Below are the code and all the weights of a small trained network. Each question names an input and a class and asks about switching units off, where a switched-off unit gives its printed mean instead of its output.

import numpy as np


def w(rows, s, z=0):
    codes = np.array(rows[::2]) - 128.0
    scale = np.full(codes.shape[1], s)
    scale[-1] = z or s
    return codes * scale


def norm(h):
    return h / np.sqrt((h * h).mean(-1, keepdims=True) + 1e-5)


def f(y):
    return y / 2 * (1 + np.tanh(0.7978845608 * (y + 0.044715 * y**3)))


def log_softmax(a):
    a = a - a.max(-1, keepdims=True)
    return a - np.log(np.exp(a).sum(-1, keepdims=True))


def net(x, mask):
    res = np.array(x, float).reshape(1, 7) / 4 @ E
    u = 0
    for l in range(4):
        y = f(norm(res) @ A[l][:, :-1].T + A[l][:, -1])
        res = res + np.where(mask[u : u + 8], y, B[l][:, -1]) @ B[l][:, :-1]
        u += 8
    return log_softmax(norm(res)[-1] @ U[:, :-1].T + U[:, -1])


A, B = {}, {}
E = w([
[143,127,166,94,21,119,217,123,155,101],'x0',
[103,5,106,137,100,125,126,202,100,38],'x1',
[127,128,131,131,130,128,131,129,127,129],'x2',
[129,127,126,125,126,129,125,126,130,128],'x3',
[129,125,127,126,128,127,128,129,131,130],'x4',
[128,128,130,129,130,126,127,128,130,129],'x5',
[114,179,172,77,114,72,60,243,137,153],'x6',
],0.0027)
A[0] = w([
[163,136,97,154,153,149,153,1,143,180,136],'0.n0',
[130,100,67,173,174,128,67,68,121,152,148],'0.n1',
[215,173,199,73,63,92,170,71,166,204,2],'0.n2',
[139,50,52,169,113,141,155,91,111,86,197],'0.n3',
[155,148,162,91,64,98,139,122,161,163,166],'0.n4',
[131,154,139,120,79,85,98,203,145,187,239],'0.n5',
[169,198,119,156,227,155,61,88,124,176,90],'0.n6',
[160,213,177,86,88,113,98,126,126,179,118],'0.n7',
],0.004,0.0017)
B[0] = w([
[177,13,142,179,77,134,49,200,47,196,253],'0.n0',
[77,127,29,206,170,117,172,162,115,107,192],'0.n1',
[55,187,134,121,86,119,2,124,41,118,239],'0.n2',
[87,171,162,113,217,211,122,108,157,146,254],'0.n3',
[89,121,136,164,151,140,212,76,71,126,202],'0.n4',
[87,200,125,102,160,132,153,175,57,168,236],'0.n5',
[215,124,64,58,109,93,192,221,206,64,245],'0.n6',
[72,119,95,66,142,98,176,78,204,85,224],'0.n7',
],0.0034,0.0028)
A[1] = w([
[133,176,156,165,109,100,181,103,100,111,178],'1.n0',
[128,104,228,93,68,188,182,142,136,97,149],'1.n1',
[145,118,123,99,152,142,167,99,194,48,57],'1.n2',
[168,68,85,191,132,160,95,108,86,177,12],'1.n3',
[171,81,202,142,77,192,87,52,112,115,26],'1.n4',
[102,85,121,158,151,189,150,91,165,93,101],'1.n5',
[140,127,95,141,167,83,3,163,70,156,52],'1.n6',
[78,165,92,139,109,126,200,81,86,108,106],'1.n7',
],0.0051,0.0011)
B[1] = w([
[121,93,88,65,113,191,43,97,204,117,164],'1.n0',
[177,90,57,132,146,78,200,212,89,136,253],'1.n1',
[55,147,221,151,126,37,178,11,243,155,148],'1.n2',
[152,252,126,67,52,28,127,182,128,94,223],'1.n3',
[163,14,230,111,109,64,156,100,115,172,222],'1.n4',
[65,197,139,99,130,43,175,129,169,86,216],'1.n5',
[107,93,214,197,124,184,232,96,234,133,219],'1.n6',
[161,177,156,114,87,141,45,142,213,153,194],'1.n7',
],0.0032,0.0027)
A[2] = w([
[43,125,92,136,175,129,110,103,69,54,66],'2.n0',
[14,102,211,113,125,137,106,152,144,149,104],'2.n1',
[151,68,39,174,170,169,118,196,163,135,137],'2.n2',
[129,145,254,95,46,159,42,23,67,197,135],'2.n3',
[184,120,81,159,106,157,156,130,113,168,246],'2.n4',
[207,106,128,158,76,93,193,187,135,181,138],'2.n5',
[187,117,149,85,41,47,188,79,194,132,179],'2.n6',
[144,104,90,126,65,129,62,97,108,212,121],'2.n7',
],0.0043,0.0012)
B[2] = w([
[71,254,79,114,138,77,37,74,159,226,144],'2.n0',
[174,126,146,213,103,184,78,56,96,119,184],'2.n1',
[124,150,222,128,64,163,137,32,104,160,211],'2.n2',
[153,17,209,149,29,38,185,118,64,230,248],'2.n3',
[137,36,122,144,42,133,24,157,108,125,163],'2.n4',
[115,140,68,94,91,137,73,50,90,87,239],'2.n5',
[74,129,187,233,214,110,184,146,154,131,252],'2.n6',
[199,91,112,198,183,98,170,165,83,13,150],'2.n7',
],0.0037,0.0032)
A[3] = w([
[83,192,179,64,159,95,169,176,136,55,70],'3.n0',
[182,71,112,37,49,86,126,179,72,108,96],'3.n1',
[125,89,222,195,137,218,49,115,109,140,67],'3.n2',
[116,161,31,142,202,94,26,59,152,64,96],'3.n3',
[230,32,79,222,52,136,106,67,103,116,56],'3.n4',
[104,98,157,145,36,63,150,91,119,112,177],'3.n5',
[179,162,22,159,118,114,51,198,69,66,163],'3.n6',
[211,182,69,53,254,110,154,199,218,117,3],'3.n7',
],0.0048,0.0028)
B[3] = w([
[203,42,131,205,91,141,119,65,147,125,189],'3.n0',
[84,125,110,96,195,184,124,186,7,178,205],'3.n1',
[254,230,219,181,58,192,97,235,191,54,154],'3.n2',
[89,160,29,134,202,250,39,105,131,211,151],'3.n3',
[233,9,18,177,59,150,70,71,170,127,232],'3.n4',
[120,229,142,86,208,130,81,111,189,128,254],'3.n5',
[122,61,90,110,167,194,229,81,246,2,169],'3.n6',
[209,191,59,28,199,23,104,213,133,51,169],'3.n7',
],0.0039,0.0041)
U = w([
[240,32,9,206,71,209,60,46,214,57,243],'0',
[239,242,24,15,210,36,85,230,221,36,4],'1',
[229,2,205,209,16,41,88,57,38,218,98],'2',
[69,242,222,37,29,39,71,92,46,236,49],'3',
[21,221,46,216,231,224,42,24,214,162,92],'4',
[204,211,228,222,69,247,56,215,200,42,177],'5',
[36,58,221,212,199,47,242,30,208,63,173],'6',
[61,52,109,58,170,216,210,237,26,38,103],'7',
],0.0058,0.0024)

Each question gives the input, the list of numbers given to net, and the class t.
The units are the neurons (one row each of A and B). Each row of codes is followed by its name. A weight is (code - 128) times the scale printed after its matrix; where a second scale follows, it is the last column's (A, B and U).
mask holds one flag per neuron, layer by layer. A switched-off neuron (its flag False) gives its mean, the last column of its row in B, instead of its output. The means were averaged over made-up inputs and are rounded, as every weight is.
A unit's drop is (log p(t) with every unit on - log p(t) with that unit switched off) / (log p(t) with every unit on - log p(t) with every unit switched off).
The circuit of an input: a set's keep is (log p(t) with only the set's units on - log p(t) with every unit switched off) / (log p(t) with every unit on - log p(t) with every unit switched off). Starting from the 12 units with the biggest drops (on a tie, the unit counted first), units are removed one at a time, each time the one whose removal leaves the highest keep (on an exact tie, the one counted first), for as long as the keep stays at least 0.8.
units of the circuit, in order: the units of the circuit, biggest drop first
k most important neurons: the k neurons with the biggest drops, biggest first
k most important neurons of layer l: the k neurons of layer l with the biggest drops, biggest first
drop when u is switched off: that unit's drop, to one decimal
input [-7,-7,-1,3,-1,0,4], class 1: units of the circuit, in order => 0.n6
input [0,3,3,0,-1,-4,3], class 5: 2 most important neurons => 0.n6; 1.n3
input [0,4,-5,7,-2,-5,0], class 4: 4 most important neurons => 0.n0; 0.n6; 2.n0; 2.n3
input [-1,3,-6,2,5,6,6], class 5: 3 most important neurons => 0.n6; 1.n6; 2.n1
input [-6,1,2,3,2,-4,-4], class 4: 3 most important neurons => 0.n1; 0.n3; 2.n2
input [-5,6,-1,2,-8,-2,-1], class 4: units of the circuit, in order => 0.n0; 2.n0
input [-8,3,8,-5,7,-5,-1], class 4: 2 most important neurons => 0.n0; 0.n1
input [5,-4,-4,-7,8,6,-8], class 2: 2 most important neurons => 0.n0; 2.n3
input [8,8,-5,4,-6,-5,-3], class 6: 2 most important neurons => 1.n2; 0.n0
input [6,4,-8,-5,7,7,0], class 6: units of the circuit, in order => 0.n0; 2.n6
input [1,-4,7,7,1,6,-1], class 2: 2 most important neurons => 0.n2; 2.n3
input [2,6,7,8,6,6,2], class 7: 2 most important neurons => 0.n7; 1.n1
input [1,-7,-8,-6,-8,-4,-8], class 2: 3 most important neurons => 0.n0; 2.n3; 1.n4
input [8,8,7,2,-3,-5,3], class 7: units of the circuit, in order => 3.n1
input [-2,1,-4,5,7,8,-1], class 4: 3 most important neurons => 0.n1; 2.n2; 2.n3
input [-5,6,-2,6,-2,3,4], class 5: 2 most important neurons => 3.n2; 1.n6
input [-7,-2,-6,-1,0,7,1], class 1: 2 most important neurons of layer 2 => 2.n3; 2.n1
input [6,0,-8,5,8,-2,-4], class 2: 2 most important neurons of layer 0 => 0.n7; 0.n6
input [0,-4,-8,-2,6,-1,-1], class 0: 3 most important neurons of layer 0 => 0.n0; 0.n6; 0.n3
input [4,1,7,-1,-3,5,-4], class 6: units of the circuit, in order => 2.n6
input [5,4,3,1,-5,4,1], class 7: 3 most important neurons of layer 0 => 0.n7; 0.n6; 0.n1
input [-5,-4,8,7,-3,-1,0], class 0: 2 most important neurons of layer 0 => 0.n0; 0.n3
input [0,6,-1,7,-2,-8,-7], class 4: drop when 2.n3 is switched off => 0.3
